Below are the code and all the weights of a small trained network. Each question names an input and a class and asks about switching units off, where a switched-off unit gives its printed mean instead of its output.

import numpy as np


def w(rows, s, z=0):
    codes = np.array(rows[::2]) - 128.0
    scale = np.full(codes.shape[1], s)
    scale[-1] = z or s
    return codes * scale


def norm(h):
    return h / np.sqrt((h * h).mean(-1, keepdims=True) + 1e-5)


def f(y):
    return y / 2 * (1 + np.tanh(0.7978845608 * (y + 0.044715 * y**3)))


def log_softmax(a):
    a = a - a.max(-1, keepdims=True)
    return a - np.log(np.exp(a).sum(-1, keepdims=True))


def net(x, mask):
    res = np.array(x, float).reshape(1, 2) / 4 @ E
    u = 0
    for l in range(3):
        y = f(norm(res) @ A[l][:, :-1].T + A[l][:, -1])
        res = res + np.where(mask[u : u + 10], y, B[l][:, -1]) @ B[l][:, :-1]
        u += 10
    return log_softmax(norm(res)[-1] @ U[:, :-1].T + U[:, -1])


A, B = {}, {}
E = w([
[167,170,144,108,197,100,62],'x0',
[196,2,143,195,199,53,194],'x1',
],0.0096)
A[0] = w([
[104,212,93,123,43,146,210,73],'L0N0',
[111,3,118,238,77,117,238,47],'L0N1',
[78,75,83,202,85,120,153,31],'L0N2',
[187,110,134,203,175,104,182,186],'L0N3',
[168,54,170,204,242,117,216,217],'L0N4',
[206,165,88,150,179,98,50,254],'L0N5',
[40,168,79,111,142,233,71,242],'L0N6',
[151,29,197,237,107,148,197,149],'L0N7',
[131,96,110,108,175,169,128,224],'L0N8',
[154,18,101,155,38,88,195,44],'L0N9',
],0.0074,0.0021)
B[0] = w([
[74,137,102,245,116,202,168,182],'L0N0',
[66,53,170,17,12,41,73,228],'L0N1',
[100,136,193,72,228,67,87,153],'L0N2',
[137,235,103,152,85,197,133,200],'L0N3',
[178,233,66,136,131,216,210,254],'L0N4',
[195,128,193,90,196,35,144,189],'L0N5',
[177,69,74,121,126,147,240,230],'L0N6',
[8,36,40,148,176,83,28,217],'L0N7',
[138,121,97,138,142,121,138,142],'L0N8',
[117,34,193,125,121,1,9,193],'L0N9',
],0.0065,0.0099)
A[1] = w([
[200,113,216,193,204,170,13,88],'L1N0',
[126,88,74,162,124,127,218,253],'L1N1',
[175,110,127,16,106,165,150,110],'L1N2',
[254,151,139,97,230,15,17,180],'L1N3',
[197,172,52,46,199,156,135,197],'L1N4',
[44,43,168,121,187,95,108,215],'L1N5',
[101,57,131,106,140,92,111,182],'L1N6',
[145,86,100,246,147,143,81,190],'L1N7',
[137,56,144,156,75,95,86,79],'L1N8',
[39,59,214,141,100,89,79,132],'L1N9',
],0.0073,0.0036)
B[1] = w([
[228,190,163,121,169,131,136,139],'L1N0',
[135,219,123,120,129,148,63,208],'L1N1',
[106,85,61,99,146,142,108,152],'L1N2',
[148,203,254,234,138,80,187,254],'L1N3',
[206,90,185,120,131,94,73,230],'L1N4',
[124,134,138,76,58,132,75,182],'L1N5',
[121,157,141,90,91,144,91,172],'L1N6',
[179,158,63,172,46,174,135,143],'L1N7',
[89,82,128,91,91,162,83,151],'L1N8',
[95,81,138,21,176,67,26,179],'L1N9',
],0.0086,0.0089)
A[2] = w([
[155,126,133,70,199,126,119,68],'L2N0',
[198,141,146,124,85,143,55,163],'L2N1',
[48,173,161,74,129,201,100,208],'L2N2',
[111,123,180,127,179,94,34,129],'L2N3',
[209,145,254,200,183,63,113,78],'L2N4',
[173,94,116,135,113,95,22,113],'L2N5',
[19,123,91,86,153,130,189,3],'L2N6',
[110,174,192,200,61,72,93,116],'L2N7',
[111,92,79,150,121,149,97,80],'L2N8',
[157,220,92,114,172,141,197,174],'L2N9',
],0.0092,0.0028)
B[2] = w([
[107,177,89,163,106,200,148,136],'L2N0',
[167,70,119,123,195,178,168,174],'L2N1',
[161,86,135,207,172,64,147,169],'L2N2',
[2,126,167,197,80,71,155,179],'L2N3',
[96,230,251,164,111,33,157,246],'L2N4',
[110,79,62,114,129,142,137,175],'L2N5',
[183,194,135,193,152,124,184,134],'L2N6',
[214,181,175,105,216,133,191,175],'L2N7',
[128,157,137,136,75,87,135,134],'L2N8',
[77,75,197,93,139,58,101,190],'L2N9',
],0.0074,0.012)
U = w([
[179,219,241,179,183,36,198,170],'0',
[51,184,7,241,43,233,221,150],'1',
[219,77,58,65,227,223,135,4],'2',
[1,44,79,99,42,32,59,140],'3',
],0.0098,0.0035)

Each question gives the input, the list of numbers given to net, and the class t.
The units are the neurons (one row each of A and B). Each row of codes is followed by its name. A weight is (code - 128) times the scale printed after its matrix; where a second scale follows, it is the last column's (A, B and U).
mask holds one flag per neuron, layer by layer. A switched-off neuron (its flag False) gives its mean, the last column of its row in B, instead of its output. The means were averaged over made-up inputs and are rounded, as every weight is.
A unit's drop is (log p(t) with every unit on - log p(t) with that unit switched off) / (log p(t) with every unit on - log p(t) with every unit switched off).
The circuit of an input: a set's keep is (log p(t) with only the set's units on - log p(t) with every unit switched off) / (log p(t) with every unit on - log p(t) with every unit switched off). Starting from the 12 units with the biggest drops (on a tie, the unit counted first), units are removed one at a time, each time the one whose removal leaves the highest keep (on an exact tie, the one counted first), for as long as the keep stays at least 0.8.
units of the circuit, in order: the units of the circuit, biggest drop first
top k neurons: the k neurons with the biggest drops, biggest first
top k neurons in layer l: the k neurons of layer l with the biggest drops, biggest first
drop of u: that unit's drop, to one decimal
input [2,-7], class 2: units of the circuit, in order	(L2N4, L1N3, L0N6, L0N1)
input [1,-3], class 2: units of the circuit, in order	(L1N3, L2N4, L0N1)
input [-4,-2], class 1: top neuron	(L1N3)
input [2,-8], class 2: top 2 neurons	(L2N4, L2N3)
input [-2,-1], class 1: top 2 neurons in layer 0	(L0N0, L0N5)
input [2,-5], class 2: top 2 neurons	(L1N3, L2N4)
input [1,-5], class 2: top 2 neurons	(L2N4, L1N3)
input [4,-8], class 2: top 2 neurons	(L1N3, L2N4)
input [-1,8], class 3: top 2 neurons	(L0N1, L0N7)
input [4,-5], class 2: top 2 neurons in layer 1	(L1N3, L1N2)
input [-1,6], class 3: drop of L0N1	1.1
input [-1,-8], class 1: drop of L1N3	0.1
input [3,-6], class 2: drop of L1N3	1.1
input [0,4], class 3: top neuron	(L0N1)
